Here is a tiny trained network, its code and every weight. The questions are about switching its units off for an input and a target symbol, where a switched-off unit gives its printed mean instead of its output.

import numpy as np


def w(rows, s, z=0):
    codes = np.array(rows[::2]) - 128.0
    scale = np.full(codes.shape[1], s)
    scale[-1] = z or s
    return codes * scale


def f(y):
    return y / 2 * (1 + np.tanh(0.7978845608 * (y + 0.044715 * y**3)))


def softmax(a):
    e = np.exp(a - a.max(-1, keepdims=True))
    return e / e.sum(-1, keepdims=True)


def log_softmax(a):
    a = a - a.max(-1, keepdims=True)
    return a - np.log(np.exp(a).sum(-1, keepdims=True))


def net(x, mask):
    ids = ['βγεζηθλμξψω'.index(c) for c in x.split()]
    T = len(ids)
    res = E[ids] + P[:T]
    u = 0
    for l in range(3):
        r = res
        for j in range(2):
            rows = slice(3 * j, 3 * j + 3)
            q, k, v = (r @ M[l][rows].T for M in (Q, K, V))
            z = softmax(np.where(np.tri(T) > 0, q @ k.T / 3**0.5, -1e9)) @ v
            o = O[l][rows]
            res = res + np.where(mask[u + j], z, o[:, -1]) @ o[:, :-1]
        u += 2
        y = f(res @ A[l][:, :-1].T + A[l][:, -1])
        res = res + np.where(mask[u : u + 8], y, B[l][:, -1]) @ B[l][:, :-1]
        u += 8
    return log_softmax(res[-1] @ U[:, :-1].T + U[:, -1])


Q, K, V, O, A, B = {}, {}, {}, {}, {}, {}
E = w([
[114,172,104],'β',
[122,147,94],'γ',
[118,131,164],'ε',
[179,27,171],'ζ',
[107,126,86],'η',
[52,99,126],'θ',
[126,198,116],'λ',
[189,151,150],'μ',
[130,161,173],'ξ',
[230,87,254],'ψ',
[92,105,78],'ω',
],0.0088)
P = w([
[219,147,21],'0',
[2,85,172],'1',
[33,103,151],'2',
[103,121,150],'3',
[100,115,145],'4',
[105,117,144],'5',
[109,117,146],'6',
[112,116,145],'7',
[116,120,148],'8',
[123,118,146],'9',
[127,119,149],'10',
[122,114,148],'11',
[120,119,149],'12',
[117,123,150],'13',
],0.0056)
Q[0] = w([
[3,105,2],'L0H0',
[155,211,92],'L0H0',
[135,224,54],'L0H0',
[120,90,151],'L0H1',
[134,162,97],'L0H1',
[126,96,158],'L0H1',
],0.0095)
K[0] = w([
[200,83,3],'L0H0',
[49,125,75],'L0H0',
[75,119,41],'L0H0',
[175,147,55],'L0H1',
[101,108,193],'L0H1',
[153,159,68],'L0H1',
],0.0071)
V[0] = w([
[124,98,123],'L0H0',
[81,93,128],'L0H0',
[255,185,113],'L0H0',
[137,147,67],'L0H1',
[158,148,92],'L0H1',
[102,107,171],'L0H1',
],0.0079)
O[0] = w([
[94,126,97,156],'L0H0',
[31,107,119,185],'L0H0',
[254,163,106,2],'L0H0',
[136,186,103,109],'L0H1',
[164,162,107,86],'L0H1',
[95,85,153,166],'L0H1',
],0.0062,0.00073)
A[0] = w([
[125,152,10,253],'L0N0',
[225,162,164,139],'L0N1',
[177,71,144,168],'L0N2',
[187,82,175,230],'L0N3',
[173,89,158,185],'L0N4',
[129,162,6,245],'L0N5',
[176,71,147,177],'L0N6',
[174,174,125,114],'L0N7',
],0.011,0.0025)
B[0] = w([
[242,149,123,243],'L0N0',
[104,116,222,175],'L0N1',
[31,35,109,182],'L0N2',
[29,56,145,249],'L0N3',
[79,67,135,194],'L0N4',
[255,158,122,236],'L0N5',
[55,24,115,191],'L0N6',
[161,175,187,115],'L0N7',
],0.0071,0.0019)
Q[1] = w([
[136,137,50],'L1H0',
[126,117,218],'L1H0',
[130,102,254],'L1H0',
[103,156,121],'L1H1',
[133,109,141],'L1H1',
[124,144,118],'L1H1',
],0.0092)
K[1] = w([
[150,166,27],'L1H0',
[97,80,255],'L1H0',
[115,85,196],'L1H0',
[169,127,109],'L1H1',
[92,109,140],'L1H1',
[162,151,114],'L1H1',
],0.0081)
V[1] = w([
[138,172,136],'L1H0',
[157,163,138],'L1H0',
[135,175,134],'L1H0',
[148,86,39],'L1H1',
[112,178,254],'L1H1',
[177,97,112],'L1H1',
],0.0063)
O[1] = w([
[184,106,173,18],'L1H0',
[189,136,155,57],'L1H0',
[188,93,179,4],'L1H0',
[107,161,30,109],'L1H1',
[158,117,255,183],'L1H1',
[144,199,100,212],'L1H1',
],0.0055,0.0012)
A[1] = w([
[151,254,105,114],'L1N0',
[185,189,198,79],'L1N1',
[52,72,230,242],'L1N2',
[179,182,183,81],'L1N3',
[137,123,74,254],'L1N4',
[111,75,123,74],'L1N5',
[206,153,192,101],'L1N6',
[192,232,2,102],'L1N7',
],0.0068,0.0052)
B[1] = w([
[125,49,15,143],'L1N0',
[220,44,117,137],'L1N1',
[68,174,109,254],'L1N2',
[212,41,111,134],'L1N3',
[135,214,114,184],'L1N4',
[109,69,90,135],'L1N5',
[247,74,144,142],'L1N6',
[108,153,3,156],'L1N7',
],0.007,0.0082)
Q[2] = w([
[31,158,176],'L2H0',
[68,103,212],'L2H0',
[169,187,1],'L2H0',
[150,220,155],'L2H1',
[76,104,141],'L2H1',
[115,16,86],'L2H1',
],0.0062)
K[2] = w([
[204,61,81],'L2H0',
[218,144,88],'L2H0',
[34,59,172],'L2H0',
[20,138,178],'L2H1',
[158,171,139],'L2H1',
[254,86,54],'L2H1',
],0.0064)
V[2] = w([
[96,178,74],'L2H0',
[97,255,165],'L2H0',
[156,98,195],'L2H0',
[108,203,58],'L2H1',
[167,76,178],'L2H1',
[203,165,114],'L2H1',
],0.0066)
O[2] = w([
[43,124,2,96],'L2H0',
[135,239,91,6],'L2H0',
[243,166,248,138],'L2H0',
[232,148,246,134],'L2H1',
[73,158,9,128],'L2H1',
[206,207,93,140],'L2H1',
],0.0047,0.016)
A[2] = w([
[192,88,97,76],'L2N0',
[119,113,87,131],'L2N1',
[157,110,161,31],'L2N2',
[138,107,193,1],'L2N3',
[138,108,196,6],'L2N4',
[93,127,90,150],'L2N5',
[96,84,194,100],'L2N6',
[84,245,198,163],'L2N7',
],0.011,0.008)
B[2] = w([
[73,168,181,184],'L2N0',
[83,125,95,161],'L2N1',
[79,174,68,164],'L2N2',
[174,171,2,186],'L2N3',
[184,169,17,190],'L2N4',
[52,141,71,193],'L2N5',
[206,106,153,255],'L2N6',
[105,245,160,184],'L2N7',
],0.0092,0.009)
U = w([
[152,163,159,209],'β',
[148,166,92,7],'γ',
[96,176,164,149],'ε',
[93,50,31,7],'ζ',
[146,113,57,127],'η',
[84,189,157,35],'θ',
[159,87,184,227],'λ',
[158,76,127,197],'μ',
[133,152,254,228],'ξ',
[93,50,248,244],'ψ',
[92,177,36,1],'ω',
],0.0085,0.0028)

Each question gives the input, a string of symbols that net reads in full, and the target symbol t.
The units are the heads (3 rows each of Q, K, V and O) and the neurons (one row each of A and B). Each row of codes is followed by its name. A weight is (code - 128) times the scale printed after its matrix; where a second scale follows, it is the last column's (O, A, B and U).
mask holds one flag per unit, layer by layer, with each layer's heads first. A switched-off unit (its flag False) gives its mean, the last column of its rows in O or B, instead of its output. The means were averaged over made-up inputs and are rounded, as every weight is.
A unit's drop is (log p(t) with every unit on - log p(t) with that unit switched off) / (log p(t) with every unit on - log p(t) with every unit switched off).
top k neurons: the k neurons with the biggest drops, biggest first
top k neurons in layer l: the k neurons of layer l with the biggest drops, biggest first
which heads matter: for each layer, one digit per head in row order, 1 if its drop is at least 0.15 and else 0, layers parted by /
input η ω ζ ε ω θ, target ψ: which heads matter : 11 / 11 / 11
input μ ψ ψ ψ η ψ β β η θ, target γ: which heads matter : 11 / 11 / 10
input η ψ ε β η ε, target ψ: top 3 neurons : (L1N7, L1N6, L0N7)
input β ω θ μ η ξ ψ ω ξ, target μ: top 3 neurons in layer 0 : (L0N1, L0N7, L0N5)
input β ω μ ω β β λ θ ξ ξ, target μ: which heads matter : 11 / 10 / 10
input λ ζ ω ζ ξ, target η: top 4 neurons in layer 1 : (L1N1, L1N6, L1N3, L1N0)
input η ω ξ ξ β ξ ε β ε, target ψ: top neuron in layer 0 : (L0N5)
input μ ε λ ψ λ ξ, target γ: top 2 neurons in layer 1 : (L1N6, L1N1)
input μ η ξ ψ η λ θ ε β β ζ ψ η μ, target γ: which heads matter : 11 / 01 / 10
input η γ η ξ β ω ψ ε μ ε η θ, target ψ: top 2 neurons in layer 1 : (L1N6, L1N7)
input λ ω θ ε γ ζ ε ω θ, target η: top 3 neurons : (L0N1, L2N3, L2N4)
input ξ ζ η θ θ β γ λ λ β γ ψ ω ξ, target β: top 2 neurons : (L0N1, L0N7)
input γ η ω ω ψ ω ξ β θ, target λ: top 3 neurons in layer 1 : (L1N6, L1N1, L1N3)
input ω ξ ζ μ ζ ψ β ζ β μ, target ζ: top 2 neurons : (L1N7, L1N0)
input β ω ψ θ ω η ζ ω ω ω ψ ε, target μ: top 2 neurons : (L0N1, L0N7)
input ε ψ ξ ω η η ψ β ψ μ ω η ε ξ, target ξ: which heads matter : 11 / 00 / 10
input ξ λ ε μ ζ η ε, target β: top 2 neurons : (L0N1, L0N7)
input ψ β μ ω ξ ψ, target ψ: top 4 neurons : (L0N6, L0N2, L0N1, L0N3)
input ε ε ζ ε ε β ε, target ξ: which heads matter : 10 / 00 / 10
input ξ ζ ε θ λ η ε ω λ γ μ ζ θ μ, target β: top 3 neurons in layer 0 : (L0N1, L0N7, L0N5)
input μ ψ γ ε, target γ: top 4 neurons in layer 0 : (L0N1, L0N7, L0N5, L0N0)
input γ β ζ η μ, target λ: top 4 neurons in layer 1 : (L1N7, L1N6, L1N1, L1N3)
input θ γ ξ ε ξ η ε β ξ η ε, target ω: top 3 neurons in layer 0 : (L0N5, L0N0, L0N1)
input θ ψ β η ψ μ ψ ω μ ψ ξ, target ω: which heads matter : 00 / 11 / 10
input ξ ε ψ ω η ψ, target ψ: which heads matter : 00 / 00 / 11
input η ψ ψ μ ε γ ψ ω θ β ξ, target ψ: which heads matter : 11 / 11 / 10
input β ψ μ ε ε θ, target μ: which heads matter : 11 / 10 / 10
input θ ε β ζ γ θ ε ε, target ω: top 3 neurons in layer 0 : (L0N1, L0N5, L0N0)
input λ η ω ζ ζ η ξ ζ η ε, target η: top 4 neurons in layer 1 : (L1N1, L1N6, L1N3, L1N0)
